Here is a tiny trained network, its code and every weight. The questions are about switching its units off for an input and a target symbol, where a switched-off unit gives its printed mean instead of its output.

import numpy as np


def w(rows, s, z=0):
    codes = np.array(rows[::2]) - 128.0
    scale = np.full(codes.shape[1], s)
    scale[-1] = z or s
    return codes * scale


def norm(h):
    return h / np.sqrt((h * h).mean(-1, keepdims=True) + 1e-5)


def f(y):
    return np.maximum(y, 0)


def softmax(a):
    e = np.exp(a - a.max(-1, keepdims=True))
    return e / e.sum(-1, keepdims=True)


def log_softmax(a):
    a = a - a.max(-1, keepdims=True)
    return a - np.log(np.exp(a).sum(-1, keepdims=True))


def net(x, mask):
    ids = ['ΓΘΠΣΨαεζηλξτφ'.index(c) for c in x.split()]
    T = len(ids)
    res = E[ids] + P[:T]
    r = norm(res)
    for j in range(3):
        rows = slice(4 * j, 4 * j + 4)
        q, k, v = (r @ M[0][rows].T for M in (Q, K, V))
        z = softmax(np.where(np.tri(T) > 0, q @ k.T / 4**0.5, -1e9)) @ v
        o = O[0][rows]
        res = res + np.where(mask[j], z, o[:, -1]) @ o[:, :-1]
    y = f(norm(res) @ A[0][:, :-1].T + A[0][:, -1])
    res = res + np.where(mask[3:11], y, B[0][:, -1]) @ B[0][:, :-1]
    return log_softmax(norm(res)[-1] @ U[:, :-1].T + U[:, -1])


Q, K, V, O, A, B = {}, {}, {}, {}, {}, {}
E = w([
[154,101,236,103,139,90,122],'Γ',
[160,119,84,151,108,218,203],'Θ',
[107,91,43,205,125,103,39],'Π',
[4,215,43,105,71,216,75],'Σ',
[139,144,158,159,84,229,42],'Ψ',
[173,39,135,52,139,125,109],'α',
[217,128,139,83,129,113,143],'ε',
[179,130,153,120,108,240,184],'ζ',
[134,95,78,124,116,103,183],'η',
[197,121,95,94,124,111,164],'λ',
[86,23,143,179,186,105,168],'ξ',
[218,52,117,69,167,135,160],'τ',
[80,77,153,113,90,87,114],'φ',
],0.018)
P = w([
[132,197,165,195,1,70,210],'0',
[156,57,119,104,147,167,127],'1',
[159,107,106,113,163,153,139],'2',
[108,119,116,74,162,158,135],'3',
[151,129,122,167,129,144,139],'4',
[128,145,106,118,116,117,153],'5',
[99,199,124,123,138,131,163],'6',
[159,77,123,119,105,142,145],'7',
[136,161,110,139,163,137,136],'8',
[73,160,118,68,169,149,137],'9',
[166,129,117,173,148,131,127],'10',
[120,154,126,107,133,131,141],'11',
[105,188,139,131,153,144,143],'12',
[143,129,120,122,124,134,141],'13',
],0.02)
Q[0] = w([
[120,127,154,100,133,101,155],'head 0',
[141,113,143,132,107,106,139],'head 0',
[128,145,120,112,98,121,78],'head 0',
[119,146,124,125,88,172,117],'head 0',
[134,116,109,110,168,57,107],'head 1',
[116,154,109,153,186,128,89],'head 1',
[92,194,144,83,101,140,168],'head 1',
[146,167,137,172,79,84,137],'head 1',
[127,122,162,119,61,213,176],'head 2',
[81,193,130,62,147,124,151],'head 2',
[147,138,121,99,95,2,140],'head 2',
[117,214,145,167,76,120,148],'head 2',
],0.035)
K[0] = w([
[134,138,164,87,129,117,150],'head 0',
[135,106,160,107,97,124,135],'head 0',
[123,140,119,118,84,185,128],'head 0',
[87,159,156,165,140,152,94],'head 0',
[170,163,51,129,62,153,118],'head 1',
[89,133,105,73,54,116,131],'head 1',
[92,178,122,103,237,145,124],'head 1',
[152,54,90,78,163,185,90],'head 1',
[115,175,112,184,174,252,31],'head 2',
[68,235,115,104,185,76,123],'head 2',
[191,56,96,104,215,8,115],'head 2',
[93,100,87,33,213,170,75],'head 2',
],0.026)
V[0] = w([
[128,121,162,72,108,201,186],'head 0',
[142,86,136,114,202,126,228],'head 0',
[132,148,90,151,158,125,33],'head 0',
[128,123,143,173,103,203,181],'head 0',
[203,128,150,70,128,53,120],'head 1',
[164,97,182,205,127,177,92],'head 1',
[111,149,218,77,118,195,134],'head 1',
[101,160,165,129,165,73,38],'head 1',
[174,66,177,113,130,73,109],'head 2',
[91,68,4,186,135,121,175],'head 2',
[56,61,186,187,193,134,250],'head 2',
[100,108,116,69,49,96,104],'head 2',
],0.026)
O[0] = w([
[164,73,108,163,89,194,174,198],'head 0',
[115,138,178,107,85,139,196,237],'head 0',
[108,163,132,159,152,91,56,60],'head 0',
[157,100,158,107,116,207,126,135],'head 0',
[212,119,84,119,127,183,68,174],'head 1',
[121,221,152,140,171,106,135,133],'head 1',
[148,154,69,168,131,125,208,145],'head 1',
[194,150,172,40,132,142,184,5],'head 1',
[186,56,136,132,128,132,153,119],'head 2',
[58,136,61,51,97,97,182,121],'head 2',
[19,38,145,69,254,138,120,129],'head 2',
[170,145,56,123,141,89,76,145],'head 2',
],0.021,0.017)
A[0] = w([
[174,70,104,47,42,12,141,156],'neuron 0',
[59,114,199,88,150,67,158,96],'neuron 1',
[139,11,114,175,77,34,94,196],'neuron 2',
[157,208,202,71,140,77,203,253],'neuron 3',
[186,191,17,21,88,207,96,122],'neuron 4',
[94,206,123,172,199,125,241,137],'neuron 5',
[13,167,64,29,183,249,142,99],'neuron 6',
[183,114,77,57,156,176,239,60],'neuron 7',
],0.019,0.0041)
B[0] = w([
[193,72,106,91,153,158,46,193],'neuron 0',
[114,181,156,154,78,151,91,192],'neuron 1',
[96,199,153,84,127,91,138,244],'neuron 2',
[186,143,172,78,199,193,131,188],'neuron 3',
[51,182,200,148,118,66,183,228],'neuron 4',
[156,77,127,96,150,52,133,213],'neuron 5',
[252,207,76,147,125,154,127,237],'neuron 6',
[79,122,148,131,176,72,58,245],'neuron 7',
],0.028,0.012)
U = w([
[160,79,145,199,231,213,113,91],'Γ',
[42,200,128,184,97,121,163,253],'Θ',
[137,199,213,50,129,193,97,96],'Π',
[161,102,138,70,107,88,169,215],'Σ',
[190,193,157,123,219,95,188,125],'Ψ',
[207,57,117,134,111,34,81,21],'α',
[189,167,173,204,74,165,75,97],'ε',
[127,100,88,194,163,63,202,129],'ζ',
[148,129,28,90,107,186,121,171],'η',
[85,112,167,94,9,104,76,4],'λ',
[53,144,144,85,214,191,141,121],'ξ',
[77,26,124,140,115,139,92,137],'τ',
[120,141,119,111,211,58,34,212],'φ',
],0.015,0.0043)

Each question gives the input, a string of symbols that net reads in full, and the target symbol t.
The units are the heads (4 rows each of Q, K, V and O) and the neurons (one row each of A and B). Each row of codes is followed by its name. A weight is (code - 128) times the scale printed after its matrix; where a second scale follows, it is the last column's (O, A, B and U).
mask holds one flag per unit, heads first, then neurons. A switched-off unit (its flag False) gives its mean, the last column of its rows in O or B, instead of its output. The means were averaged over made-up inputs and are rounded, as every weight is.
A unit's drop is (log p(t) with every unit on - log p(t) with that unit switched off) / (log p(t) with every unit on - log p(t) with every unit switched off).
The circuit of an input: a set's keep is (log p(t) with only the set's units on - log p(t) with every unit switched off) / (log p(t) with every unit on - log p(t) with every unit switched off). Starting from all 11 units, units are removed one at a time, each time the one whose removal leaves the highest keep (on an exact tie, the one counted first), for as long as the keep stays at least 0.8.
circuit, biggest first: the units of the circuit, biggest drop first
unit that matters most: the unit with the biggest drop
top k neurons: the k neurons with the biggest drops, biggest first
which heads matter: for each layer, one digit per head in row order, 1 if its drop is at least 0.15 and else 0, layers parted by /
input η φ Π ζ η Γ, target Π: top 2 neurons	[neuron 3; neuron 1]
input τ ε ε α ξ α Γ ε ζ ζ Θ ζ φ η, target Θ: circuit, biggest first	[head 1]
input Σ Σ Γ η η Γ ε, target η: circuit, biggest first	[head 2; neuron 6]
input λ η τ ξ Γ η ε ζ, target Ψ: which heads matter	010
input τ ζ η Σ λ λ Γ τ ξ η η λ Σ τ, target τ: which heads matter	001
input λ ε α φ η ξ τ λ, target η: circuit, biggest first	[head 2; neuron 6]
input α ξ ζ η ξ τ, target α: which heads matter	001
input Π α λ ξ ξ ε φ, target ξ: which heads matter	001
input λ φ τ, target λ: which heads matter	010
input ζ Ψ φ φ η Ψ Ψ τ ε α ε τ ε, target α: which heads matter	011
input ξ ξ Π α ε λ Γ Θ Π φ, target Γ: which heads matter	001
input τ φ ε Γ ε φ ε ε Γ α, target τ: which heads matter	011
input ζ ζ Π φ η ε, target Π: which heads matter	010
input Ψ α φ, target Ψ: circuit, biggest first	[head 1; neuron 3]
input Π λ η τ Γ φ, target η: which heads matter	001
input η Π λ Π ζ τ φ ε α, target η: which heads matter	011
input Γ ξ ξ Σ η τ α Θ Ψ τ ξ, target Γ: unit that matters most	head 2
input λ ε Σ Γ Γ ζ ξ, target λ: top 2 neurons	[neuron 2; neuron 6]
input φ Θ Γ ξ ε φ λ φ Π ζ ζ α ε, target ζ: which heads matter	010
input ε α ε ξ λ φ Γ Θ φ τ ζ, target Ψ: which heads matter	111
input α η α ζ ξ η ξ λ, target ξ: circuit, biggest first	[head 2]
input η ε α ε Γ Γ α α φ ε ζ φ, target φ: top 3 neurons	[neuron 7; neuron 2; neuron 0]
input λ Σ ξ ξ Ψ λ ε λ Θ ε Ψ η, target Θ: top 2 neurons	[neuron 2; neuron 0]
input Γ τ Π λ ζ λ, target Π: top 3 neurons	[neuron 3; neuron 1; neuron 5]
input Ψ η τ Ψ α, target Ψ: top 2 neurons	[neuron 3; neuron 5]
